Below are the code and all the weights of a small trained network. Each question names an input and a target symbol and asks about switching units off, where a switched-off unit gives its printed mean instead of its output.

import numpy as np


def w(rows, s, z=0):
    codes = np.array(rows[::2]) - 128.0
    scale = np.full(codes.shape[1], s)
    scale[-1] = z or s
    return codes * scale


def norm(h):
    return h / np.sqrt((h * h).mean(-1, keepdims=True) + 1e-5)


def f(y):
    return y / 2 * (1 + np.tanh(0.7978845608 * (y + 0.044715 * y**3)))


def softmax(a):
    e = np.exp(a - a.max(-1, keepdims=True))
    return e / e.sum(-1, keepdims=True)


def log_softmax(a):
    a = a - a.max(-1, keepdims=True)
    return a - np.log(np.exp(a).sum(-1, keepdims=True))


def net(x, mask):
    ids = ['ΦΨαβεηθξτω'.index(c) for c in x.split()]
    T = len(ids)
    res = E[ids] + P[:T]
    u = 0
    for l in range(2):
        r = norm(res)
        for j in range(3):
            rows = slice(3 * j, 3 * j + 3)
            q, k, v = (r @ M[l][rows].T for M in (Q, K, V))
            z = softmax(np.where(np.tri(T) > 0, q @ k.T / 3**0.5, -1e9)) @ v
            o = O[l][rows]
            res = res + np.where(mask[u + j], z, o[:, -1]) @ o[:, :-1]
        u += 3
        y = f(norm(res) @ A[l][:, :-1].T + A[l][:, -1])
        res = res + np.where(mask[u : u + 8], y, B[l][:, -1]) @ B[l][:, :-1]
        u += 8
    return log_softmax(norm(res)[-1] @ U[:, :-1].T + U[:, -1])


Q, K, V, O, A, B = {}, {}, {}, {}, {}, {}
E = w([
[111,146,133,148,80],'Φ',
[141,158,99,81,143],'Ψ',
[123,142,254,148,134],'α',
[153,133,128,169,135],'β',
[98,223,182,144,134],'ε',
[44,80,172,66,178],'η',
[73,187,87,181,182],'θ',
[217,215,105,197,91],'ξ',
[39,165,118,127,40],'τ',
[60,56,118,173,181],'ω',
],0.023)
P = w([
[164,104,192,98,113],'0',
[121,96,3,246,46],'1',
[106,87,27,220,70],'2',
[86,98,39,232,88],'3',
[100,103,71,210,150],'4',
[89,128,131,182,187],'5',
[57,139,77,191,136],'6',
[59,170,44,188,144],'7',
[17,201,14,218,96],'8',
[96,133,114,114,201],'9',
],0.0058)
Q[0] = w([
[83,134,150,160,137],'0.h1',
[30,169,129,150,168],'0.h1',
[163,34,129,86,112],'0.h1',
[247,108,208,176,57],'0.h2',
[122,178,74,137,32],'0.h2',
[232,146,75,123,85],'0.h2',
[32,107,181,169,164],'0.h3',
[58,139,127,61,187],'0.h3',
[137,104,86,119,171],'0.h3',
],0.014)
K[0] = w([
[93,127,119,120,156],'0.h1',
[5,227,57,91,143],'0.h1',
[247,131,114,83,71],'0.h1',
[245,3,241,190,62],'0.h2',
[59,121,109,106,3],'0.h2',
[159,73,80,88,41],'0.h2',
[62,101,69,112,150],'0.h3',
[52,60,102,101,65],'0.h3',
[145,74,89,138,87],'0.h3',
],0.011)
V[0] = w([
[168,254,70,48,181],'0.h1',
[135,113,82,76,217],'0.h1',
[74,67,74,232,129],'0.h1',
[167,180,108,123,140],'0.h2',
[189,49,205,199,84],'0.h2',
[84,255,133,158,89],'0.h2',
[161,51,150,117,41],'0.h3',
[75,109,140,66,163],'0.h3',
[159,114,155,159,154],'0.h3',
],0.0088)
O[0] = w([
[86,149,9,117,144,122],'0.h1',
[101,187,110,203,109,118],'0.h1',
[67,107,235,132,88,232],'0.h1',
[129,160,163,119,157,138],'0.h2',
[137,72,45,212,41,65],'0.h2',
[182,69,254,136,183,254],'0.h2',
[148,193,217,94,183,83],'0.h3',
[158,138,59,151,164,123],'0.h3',
[141,104,184,148,118,122],'0.h3',
],0.0074,0.0082)
A[0] = w([
[146,79,122,113,49,15],'0.n1',
[150,197,117,30,133,148],'0.n2',
[183,208,70,141,155,130],'0.n3',
[251,204,127,147,76,86],'0.n4',
[105,77,99,164,97,82],'0.n5',
[35,110,98,147,194,116],'0.n6',
[143,100,118,36,134,245],'0.n7',
[138,208,168,90,140,7],'0.n8',
],0.012,0.0013)
B[0] = w([
[103,114,110,194,148,153],'0.n1',
[71,90,152,194,62,160],'0.n2',
[116,145,60,131,47,137],'0.n3',
[196,194,5,68,226,174],'0.n4',
[56,110,144,117,132,162],'0.n5',
[134,67,185,85,209,254],'0.n6',
[85,74,184,140,153,142],'0.n7',
[153,155,113,175,73,182],'0.n8',
],0.014,0.0061)
Q[1] = w([
[119,127,174,142,186],'1.h1',
[135,122,149,124,66],'1.h1',
[138,203,164,154,134],'1.h1',
[123,134,167,150,249],'1.h2',
[81,130,145,164,206],'1.h2',
[110,98,109,135,164],'1.h2',
[63,50,230,121,74],'1.h3',
[146,98,151,105,40],'1.h3',
[119,136,104,189,73],'1.h3',
],0.018)
K[1] = w([
[109,128,167,89,157],'1.h1',
[157,113,85,163,173],'1.h1',
[126,200,176,168,160],'1.h1',
[38,181,129,136,152],'1.h2',
[89,186,151,124,160],'1.h2',
[114,163,156,98,124],'1.h2',
[8,215,164,114,99],'1.h3',
[146,144,165,99,37],'1.h3',
[134,33,112,169,80],'1.h3',
],0.017)
V[1] = w([
[187,78,119,178,70],'1.h1',
[222,174,104,62,144],'1.h1',
[103,150,28,136,68],'1.h1',
[116,201,112,247,122],'1.h2',
[101,149,119,40,9],'1.h2',
[158,190,117,129,147],'1.h2',
[137,85,82,94,180],'1.h3',
[55,202,140,138,64],'1.h3',
[131,117,127,223,116],'1.h3',
],0.014)
O[1] = w([
[144,162,159,85,156,90],'1.h1',
[171,100,149,168,184,51],'1.h1',
[87,92,161,84,163,5],'1.h1',
[89,91,197,176,172,133],'1.h2',
[173,9,38,100,158,48],'1.h2',
[127,104,118,188,155,97],'1.h2',
[109,138,159,77,114,78],'1.h3',
[154,74,119,174,141,167],'1.h3',
[154,155,90,109,163,156],'1.h3',
],0.013)
A[1] = w([
[194,61,138,150,67,100],'1.n1',
[133,88,134,205,72,75],'1.n2',
[64,48,157,36,118,126],'1.n3',
[180,154,115,78,238,12],'1.n4',
[191,103,107,5,70,4],'1.n5',
[90,139,85,91,53,196],'1.n6',
[157,63,115,151,43,107],'1.n7',
[153,207,132,106,72,121],'1.n8',
],0.013,0.0016)
B[1] = w([
[83,118,155,45,72,168],'1.n1',
[119,44,107,201,178,254],'1.n2',
[132,124,46,203,122,189],'1.n3',
[96,170,107,166,37,153],'1.n4',
[113,50,180,7,114,135],'1.n5',
[197,138,162,208,142,164],'1.n6',
[102,139,168,63,155,182],'1.n7',
[160,44,117,81,170,227],'1.n8',
],0.014,0.0069)
U = w([
[187,116,138,100,92,240],'Φ',
[59,141,87,112,152,103],'Ψ',
[187,166,73,142,102,237],'α',
[206,158,156,140,115,136],'β',
[166,103,162,138,231,43],'ε',
[119,98,139,65,50,203],'η',
[81,188,199,94,133,115],'θ',
[154,123,164,131,45,35],'ξ',
[118,85,59,112,144,161],'τ',
[89,178,95,158,1,3],'ω',
],0.011,0.003)

Each question gives the input, a string of symbols that net reads in full, and the target symbol t.
The units are the heads (3 rows each of Q, K, V and O) and the neurons (one row each of A and B). Each row of codes is followed by its name. A weight is (code - 128) times the scale printed after its matrix; where a second scale follows, it is the last column's (O, A, B and U).
mask holds one flag per unit, layer by layer, with each layer's heads first. A switched-off unit (its flag False) gives its mean, the last column of its rows in O or B, instead of its output. The means were averaged over made-up inputs and are rounded, as every weight is.
A unit's drop is (log p(t) with every unit on - log p(t) with that unit switched off) / (log p(t) with every unit on - log p(t) with every unit switched off).
most important unit: the unit with the biggest drop
k most important neurons: the k neurons with the biggest drops, biggest first
which heads matter: for each layer, one digit per head in row order, 1 if its drop is at least 0.15 and else 0, layers parted by /
drop when u is switched off: that unit's drop, to one decimal
input α τ ξ ξ ξ ω, target τ: which heads matter	010 / 010
input β τ τ β, target η: 2 most important neurons	[1.n1 0.n8]
input ξ ε τ, target ε: most important unit	0.n6
input β Ψ τ, target θ: which heads matter	111 / 110
input ε τ ω ω Ψ ω, target Ψ: 4 most important neurons	[0.n6 0.n2 1.n3 0.n8]
input Φ η ω Ψ ξ η, target Ψ: 2 most important neurons	[0.n6 1.n3]
input θ Ψ ξ ω θ Ψ τ α Ψ θ, target θ: which heads matter	010 / 000
input β η η η ω β, target α: which heads matter	010 / 011
input τ τ τ β, target η: which heads matter	100 / 010
input η η η τ ξ τ ω ε η, target ε: which heads matter	111 / 000
input α α ε Φ ω θ, target θ: which heads matter	000 / 001
input Ψ ε ξ ε ω ω θ θ ξ ω, target θ: 2 most important neurons	[0.n6 1.n2]
input ξ ε ξ Ψ Φ, target ε: which heads matter	000 / 100
input Φ ε β θ τ τ α ω ξ ω, target τ: most important neuron	[0.n6]
input ω ω η α ω, target ω: 2 most important neurons	[0.n5 1.n2]
input τ α Φ, target η: which heads matter	110 / 010
input η ξ ξ ω ξ β ω, target ω: which heads matter	010 / 011
input ω ξ η, target η: 2 most important neurons	[1.n5 1.n2]
input Ψ α τ η, target τ: which heads matter	000 / 010
input ξ θ Ψ θ η, target θ: 2 most important neurons	[0.n2 0.n4]
input τ β α, target η: most important unit	1.n1
input Φ ω η β η, target η: 2 most important neurons	[1.n5 1.n3]
input η α α, target α: 2 most important neurons	[0.n6 0.n8]
input β ω Ψ, target θ: drop when 1.h1 is switched off	0.2
input θ ω α, target ω: drop when 0.h3 is switched off	0.1
input τ ξ ξ τ, target ε: drop when 1.h1 is switched off	0.3
input τ τ τ, target η: drop when 1.n1 is switched off	0.2
input ω Φ θ η, target θ: most important unit	1.h2
